Here is a tiny trained network, its code and every weight. The questions are about switching its units off for an input and a target symbol, where a switched-off unit gives its printed mean instead of its output.

import numpy as np


def w(rows, s, z=0):
    codes = np.array(rows[::2]) - 128.0
    scale = np.full(codes.shape[1], s)
    scale[-1] = z or s
    return codes * scale


def f(y):
    return y / 2 * (1 + np.tanh(0.7978845608 * (y + 0.044715 * y**3)))


def softmax(a):
    e = np.exp(a - a.max(-1, keepdims=True))
    return e / e.sum(-1, keepdims=True)


def log_softmax(a):
    a = a - a.max(-1, keepdims=True)
    return a - np.log(np.exp(a).sum(-1, keepdims=True))


def net(x, mask):
    ids = ['Δαβεζθλξτψω'.index(c) for c in x.split()]
    T = len(ids)
    res = E[ids] + P[:T]
    u = 0
    for l in range(2):
        q, k, v = (res @ M[l].T for M in (Q, K, V))
        z = softmax(np.where(np.tri(T) > 0, q @ k.T / 4**0.5, -1e9)) @ v
        res = res + np.where(mask[u], z, O[l][:, -1]) @ O[l][:, :-1]
        u += 1
        y = f(res @ A[l][:, :-1].T + A[l][:, -1])
        res = res + np.where(mask[u : u + 4], y, B[l][:, -1]) @ B[l][:, :-1]
        u += 4
    return log_softmax(res[-1] @ U[:, :-1].T + U[:, -1])


Q, K, V, O, A, B = {}, {}, {}, {}, {}, {}
E = w([
[10,154,139,160],'Δ',
[185,68,74,172],'α',
[85,37,235,77],'β',
[195,34,106,153],'ε',
[57,128,139,216],'ζ',
[157,98,86,49],'θ',
[170,78,64,173],'λ',
[207,193,156,163],'ξ',
[207,8,205,182],'τ',
[187,64,81,165],'ψ',
[102,142,141,134],'ω',
],0.017)
P = w([
[254,51,234,29],'0',
[228,69,187,52],'1',
[187,83,165,83],'2',
[158,93,152,101],'3',
[122,99,134,124],'4',
[95,108,120,133],'5',
[76,120,112,136],'6',
[51,128,105,146],'7',
[32,131,95,149],'8',
[22,143,91,144],'9',
[7,147,82,148],'10',
],0.0075)
Q[0] = w([
[60,170,255,116],'0.h1',
[163,95,146,206],'0.h1',
[86,27,106,178],'0.h1',
[99,175,81,125],'0.h1',
],0.0086)
K[0] = w([
[25,106,180,78],'0.h1',
[162,76,176,254],'0.h1',
[143,54,14,197],'0.h1',
[45,148,54,142],'0.h1',
],0.0077)
V[0] = w([
[147,129,117,251],'0.h1',
[134,175,167,116],'0.h1',
[106,72,157,166],'0.h1',
[100,78,131,181],'0.h1',
],0.011)
O[0] = w([
[157,122,142,2,103],'0.h1',
[205,99,67,161,78],'0.h1',
[126,234,45,149,254],'0.h1',
[84,196,123,43,213],'0.h1',
],0.0071,0.0062)
A[0] = w([
[154,200,3,107,195],'0.n1',
[27,68,229,144,156],'0.n2',
[198,136,155,82,62],'0.n3',
[119,48,238,2,3],'0.n4',
],0.0095,0.0046)
B[0] = w([
[212,63,157,98,190],'0.n1',
[171,145,21,43,254],'0.n2',
[109,170,87,254,130],'0.n3',
[254,89,165,178,161],'0.n4',
],0.0086,0.0076)
Q[1] = w([
[182,86,59,159],'1.h1',
[121,255,143,66],'1.h1',
[58,116,191,182],'1.h1',
[62,181,228,125],'1.h1',
],0.0087)
K[1] = w([
[126,125,150,42],'1.h1',
[119,121,1,104],'1.h1',
[47,198,210,135],'1.h1',
[79,128,133,227],'1.h1',
],0.0079)
V[1] = w([
[143,83,122,108],'1.h1',
[116,103,176,114],'1.h1',
[131,101,101,135],'1.h1',
[121,69,245,137],'1.h1',
],0.012)
O[1] = w([
[123,184,131,175,253],'1.h1',
[223,81,66,21,94],'1.h1',
[201,111,22,132,190],'1.h1',
[104,198,67,2,14],'1.h1',
],0.0086,0.0046)
A[1] = w([
[123,217,121,2,1],'1.n1',
[42,232,140,126,76],'1.n2',
[80,204,241,118,122],'1.n3',
[18,156,237,149,105],'1.n4',
],0.0081,0.009)
B[1] = w([
[157,108,140,105,1],'1.n1',
[228,131,174,103,236],'1.n2',
[160,145,254,123,60],'1.n3',
[129,93,197,121,230],'1.n4',
],0.019,0.00075)
U = w([
[143,49,193,164,53],'Δ',
[148,177,140,124,47],'α',
[113,179,139,197,119],'β',
[150,184,149,120,71],'ε',
[156,132,210,95,126],'ζ',
[47,164,49,153,118],'θ',
[142,178,142,118,71],'λ',
[199,209,145,182,2],'ξ',
[253,20,164,91,192],'τ',
[143,176,143,121,68],'ψ',
[117,94,75,95,191],'ω',
],0.015,0.0065)

Each question gives the input, a string of symbols that net reads in full, and the target symbol t.
The units are the heads (4 rows each of Q, K, V and O) and the neurons (one row each of A and B). Each row of codes is followed by its name. A weight is (code - 128) times the scale printed after its matrix; where a second scale follows, it is the last column's (O, A, B and U).
mask holds one flag per unit, layer by layer, with each layer's heads first. A switched-off unit (its flag False) gives its mean, the last column of its rows in O or B, instead of its output. The means were averaged over made-up inputs and are rounded, as every weight is.
A unit's drop is (log p(t) with every unit on - log p(t) with that unit switched off) / (log p(t) with every unit on - log p(t) with every unit switched off).
The circuit of an input: a set's keep is (log p(t) with only the set's units on - log p(t) with every unit switched off) / (log p(t) with every unit on - log p(t) with every unit switched off). Starting from all 10 units, units are removed one at a time, each time the one whose removal leaves the highest keep (on an exact tie, the one counted first), for as long as the keep stays at least 0.8.
units of the circuit, in order: the units of the circuit, biggest drop first
k most important neurons: the k neurons with the biggest drops, biggest first
k most important neurons of layer l: the k neurons of layer l with the biggest drops, biggest first
drop of u: that unit's drop, to one decimal
input θ τ ζ θ, target ω: 2 most important neurons of layer 0 -> (0.n2; 0.n4)
input α τ ε Δ α θ ξ ζ ζ ω, target ζ: most important neuron of layer 1 -> (1.n3)
input β α Δ ζ θ ψ τ Δ Δ Δ, target Δ: 2 most important neurons -> (1.n4; 0.n4)
input ψ ψ ε ζ β θ Δ ε, target ω: 2 most important neurons -> (0.n4; 0.n2)
input β β β ζ ω, target β: 3 most important neurons -> (0.n2; 0.n1; 1.n2)
input Δ ζ Δ ξ ω, target Δ: units of the circuit, in order -> (1.h1; 0.n2; 1.n4)
input β β β β ω ε β θ Δ, target β: 2 most important neurons of layer 1 -> (1.n2; 1.n4)
input ζ ζ ω, target ζ: 3 most important neurons -> (0.n2; 1.n3; 0.n4)
input ε θ ζ λ ε, target ω: units of the circuit, in order -> (0.n2; 1.h1; 1.n2; 0.n4)
input λ λ τ ξ ε β ξ ψ ξ θ, target τ: 2 most important neurons -> (0.n1; 0.n4)
input λ ζ ε ζ τ ζ θ Δ θ ω β, target τ: 3 most important neurons -> (0.n4; 0.n2; 0.n3)
input β ε θ ζ ζ α β, target ω: 3 most important neurons -> (0.n2; 0.n4; 0.n3)
input τ ω ξ β ζ ξ λ ζ λ β β, target θ: units of the circuit, in order -> (0.h1; 0.n1)
input β Δ ε β β ζ ζ Δ Δ ψ ζ, target Δ: units of the circuit, in order -> (1.h1; 1.n4)
input ζ ξ ζ λ λ β Δ ξ Δ α, target τ: units of the circuit, in order -> (0.n1)
input Δ β β β Δ, target β: 2 most important neurons -> (0.n2; 0.n1)
input θ ζ ω, target θ: 2 most important neurons -> (1.n2; 1.n4)
input ε β ζ θ τ Δ τ β β ψ, target τ: 2 most important neurons -> (0.n1; 0.n3)
input β ψ β β β β ω, target β: units of the circuit, in order -> (0.h1; 0.n2)
input Δ β ζ, target Δ: 2 most important neurons of layer 0 -> (0.n2; 0.n1)
input ζ ω ζ, target ζ: 2 most important neurons of layer 0 -> (0.n2; 0.n4)
input ζ Δ ζ, target ζ: 4 most important neurons -> (0.n2; 1.n3; 0.n4; 1.n4)
input ζ Δ ζ Δ τ τ τ α λ, target τ: 2 most important neurons -> (0.n1; 0.n3)
input α τ β ζ α ζ ε ψ ω θ, target τ: 2 most important neurons -> (0.n1; 1.n1)
input α ζ ζ Δ, target ζ: 3 most important neurons of layer 1 -> (1.n3; 1.n2; 1.n4)
input ζ τ ξ Δ ε β ξ Δ θ θ ψ, target τ: drop of 0.n1 -> 2.7
